Here is a tiny trained network, its code and every weight. The questions are about switching its units off for an input and a class, where a switched-off unit gives its printed mean instead of its output.

import numpy as np


def w(rows, s, z=0):
    codes = np.array(rows[::2]) - 128.0
    scale = np.full(codes.shape[1], s)
    scale[-1] = z or s
    return codes * scale


def norm(h):
    return h / np.sqrt((h * h).mean(-1, keepdims=True) + 1e-5)


def f(y):
    return np.maximum(y, 0)


def log_softmax(a):
    a = a - a.max(-1, keepdims=True)
    return a - np.log(np.exp(a).sum(-1, keepdims=True))


def net(x, mask):
    res = np.array(x, float).reshape(1, 4) / 4 @ E
    u = 0
    for l in range(2):
        y = f(norm(res) @ A[l][:, :-1].T + A[l][:, -1])
        res = res + np.where(mask[u : u + 12], y, B[l][:, -1]) @ B[l][:, :-1]
        u += 12
    return log_softmax(norm(res)[-1] @ U[:, :-1].T + U[:, -1])


A, B = {}, {}
E = w([
[104,158,192,32,159,120,83,43,136],'x0',
[145,64,24,135,6,76,124,85,123],'x1',
[110,172,121,200,103,199,142,37,187],'x2',
[145,45,239,173,159,194,95,83,56],'x3',
],0.0021)
A[0] = w([
[90,108,139,213,69,205,110,59,147,79],'0.n1',
[185,70,104,109,34,100,105,110,112,150],'0.n2',
[145,107,61,168,30,103,115,121,158,41],'0.n3',
[152,86,18,162,17,60,144,167,148,79],'0.n4',
[85,182,167,87,81,128,124,40,208,66],'0.n5',
[142,103,191,81,183,52,142,134,47,93],'0.n6',
[112,213,134,67,175,116,155,187,175,139],'0.n7',
[92,175,163,84,106,108,70,71,146,95],'0.n8',
[112,108,146,207,49,205,134,52,165,76],'0.n9',
[120,127,106,253,173,191,145,103,167,4],'0.n10',
[116,159,220,143,205,209,187,163,118,205],'0.n11',
[96,97,25,136,8,122,207,109,155,80],'0.n12',
],0.0029,0.0019)
B[0] = w([
[175,147,180,102,105,170,156,231,163,200],'0.n1',
[54,157,74,132,143,117,124,105,169,207],'0.n2',
[181,150,97,63,191,76,150,138,70,191],'0.n3',
[200,89,112,56,85,35,150,87,78,239],'0.n4',
[117,42,133,118,116,140,87,73,171,193],'0.n5',
[177,112,149,172,185,202,94,129,111,195],'0.n6',
[62,171,140,222,127,195,180,149,175,215],'0.n7',
[97,36,109,159,114,119,121,130,177,181],'0.n8',
[167,174,166,129,100,115,175,207,179,206],'0.n9',
[116,208,114,166,117,148,196,186,129,171],'0.n10',
[146,107,6,87,106,65,127,127,93,252],'0.n11',
[164,156,104,50,252,103,109,99,44,230],'0.n12',
],0.0032,0.0031)
A[1] = w([
[81,167,75,161,102,102,105,70,184,120],'1.n1',
[158,199,107,231,61,156,187,114,116,1],'1.n2',
[122,45,68,244,81,49,174,190,51,149],'1.n3',
[170,98,156,182,42,178,149,103,152,161],'1.n4',
[204,159,195,127,61,187,132,28,142,119],'1.n5',
[159,152,59,117,63,64,107,115,94,46],'1.n6',
[111,240,142,164,134,145,181,252,163,83],'1.n7',
[56,106,137,34,113,57,87,115,99,132],'1.n8',
[24,189,137,96,187,124,119,158,199,119],'1.n9',
[152,193,83,89,100,143,156,179,195,128],'1.n10',
[75,178,185,107,121,136,119,40,186,85],'1.n11',
[184,103,190,132,134,157,40,188,85,49],'1.n12',
],0.0031,0.0016)
B[1] = w([
[73,98,100,106,198,143,99,95,86,185],'1.n1',
[49,206,139,167,217,163,223,171,20,178],'1.n2',
[113,173,154,86,84,120,131,81,217,254],'1.n3',
[157,163,200,140,89,92,116,194,169,189],'1.n4',
[206,136,137,160,99,71,175,246,137,191],'1.n5',
[147,147,86,76,160,40,204,71,99,209],'1.n6',
[165,200,183,254,151,152,209,201,86,253],'1.n7',
[108,215,102,181,119,162,187,174,143,215],'1.n8',
[100,156,89,188,83,133,164,143,94,220],'1.n9',
[156,101,212,146,138,146,79,166,79,236],'1.n10',
[82,87,64,149,45,124,87,114,152,189],'1.n11',
[116,91,132,96,151,176,55,63,132,188],'1.n12',
],0.0035,0.0026)
U = w([
[185,147,33,19,108,8,187,88,80,214],'0',
[2,135,66,143,103,164,82,46,192,56],'1',
[191,58,213,123,20,134,76,131,208,31],'2',
[145,216,162,231,150,170,213,232,96,254],'3',
[151,40,190,80,231,211,18,86,33,21],'4',
],0.0078,0.0013)

Each question gives the input, the list of numbers given to net, and the class t.
The units are the neurons (one row each of A and B). Each row of codes is followed by its name. A weight is (code - 128) times the scale printed after its matrix; where a second scale follows, it is the last column's (A, B and U).
mask holds one flag per neuron, layer by layer. A switched-off neuron (its flag False) gives its mean, the last column of its row in B, instead of its output. The means were averaged over made-up inputs and are rounded, as every weight is.
A unit's drop is (log p(t) with every unit on - log p(t) with that unit switched off) / (log p(t) with every unit on - log p(t) with every unit switched off).
The circuit of an input: a set's keep is (log p(t) with only the set's units on - log p(t) with every unit switched off) / (log p(t) with every unit on - log p(t) with every unit switched off). Starting from the 12 units with the biggest drops (on a tie, the unit counted first), units are removed one at a time, each time the one whose removal leaves the highest keep (on an exact tie, the one counted first), for as long as the keep stays at least 0.8.
units of the circuit, in order: the units of the circuit, biggest drop first
unit that matters most: the unit with the biggest drop
k most important neurons: the k neurons with the biggest drops, biggest first
k most important neurons of layer l: the k neurons of layer l with the biggest drops, biggest first
drop of u: that unit's drop, to one decimal
input [-6,-2,-3,7], class 4: units of the circuit, in order => 1.n12; 1.n7
input [3,-6,-4,2], class 4: unit that matters most => 0.n6
input [1,7,4,8], class 3: units of the circuit, in order => 0.n9; 1.n2
input [5,2,-8,-1], class 4: 2 most important neurons => 0.n6; 0.n11
input [4,1,7,-1], class 2: 2 most important neurons => 0.n5; 0.n7
input [2,-1,-5,-1], class 3: 3 most important neurons of layer 0 => 0.n7; 0.n4; 0.n5
input [3,0,-5,-8], class 3: 2 most important neurons of layer 0 => 0.n7; 0.n11
input [8,7,2,1], class 1: 2 most important neurons of layer 0 => 0.n2; 0.n4
input [8,-3,-4,-3], class 1: 2 most important neurons of layer 1 => 1.n7; 1.n11
input [3,3,0,2], class 2: 2 most important neurons => 0.n11; 0.n12
input [8,8,8,1], class 2: 2 most important neurons of layer 1 => 1.n5; 1.n4
input [3,-5,6,-8], class 1: 2 most important neurons of layer 1 => 1.n11; 1.n1
input [1,0,-7,-7], class 3: 3 most important neurons => 0.n7; 0.n11; 1.n7
input [-8,0,-7,-3], class 0: unit that matters most => 0.n4
input [6,3,-5,3], class 4: drop of 0.n6 => 0.4
input [5,-2,2,1], class 1: drop of 0.n11 => 0.1
input [8,5,-5,-1], class 1: drop of 0.n2 => 0.2
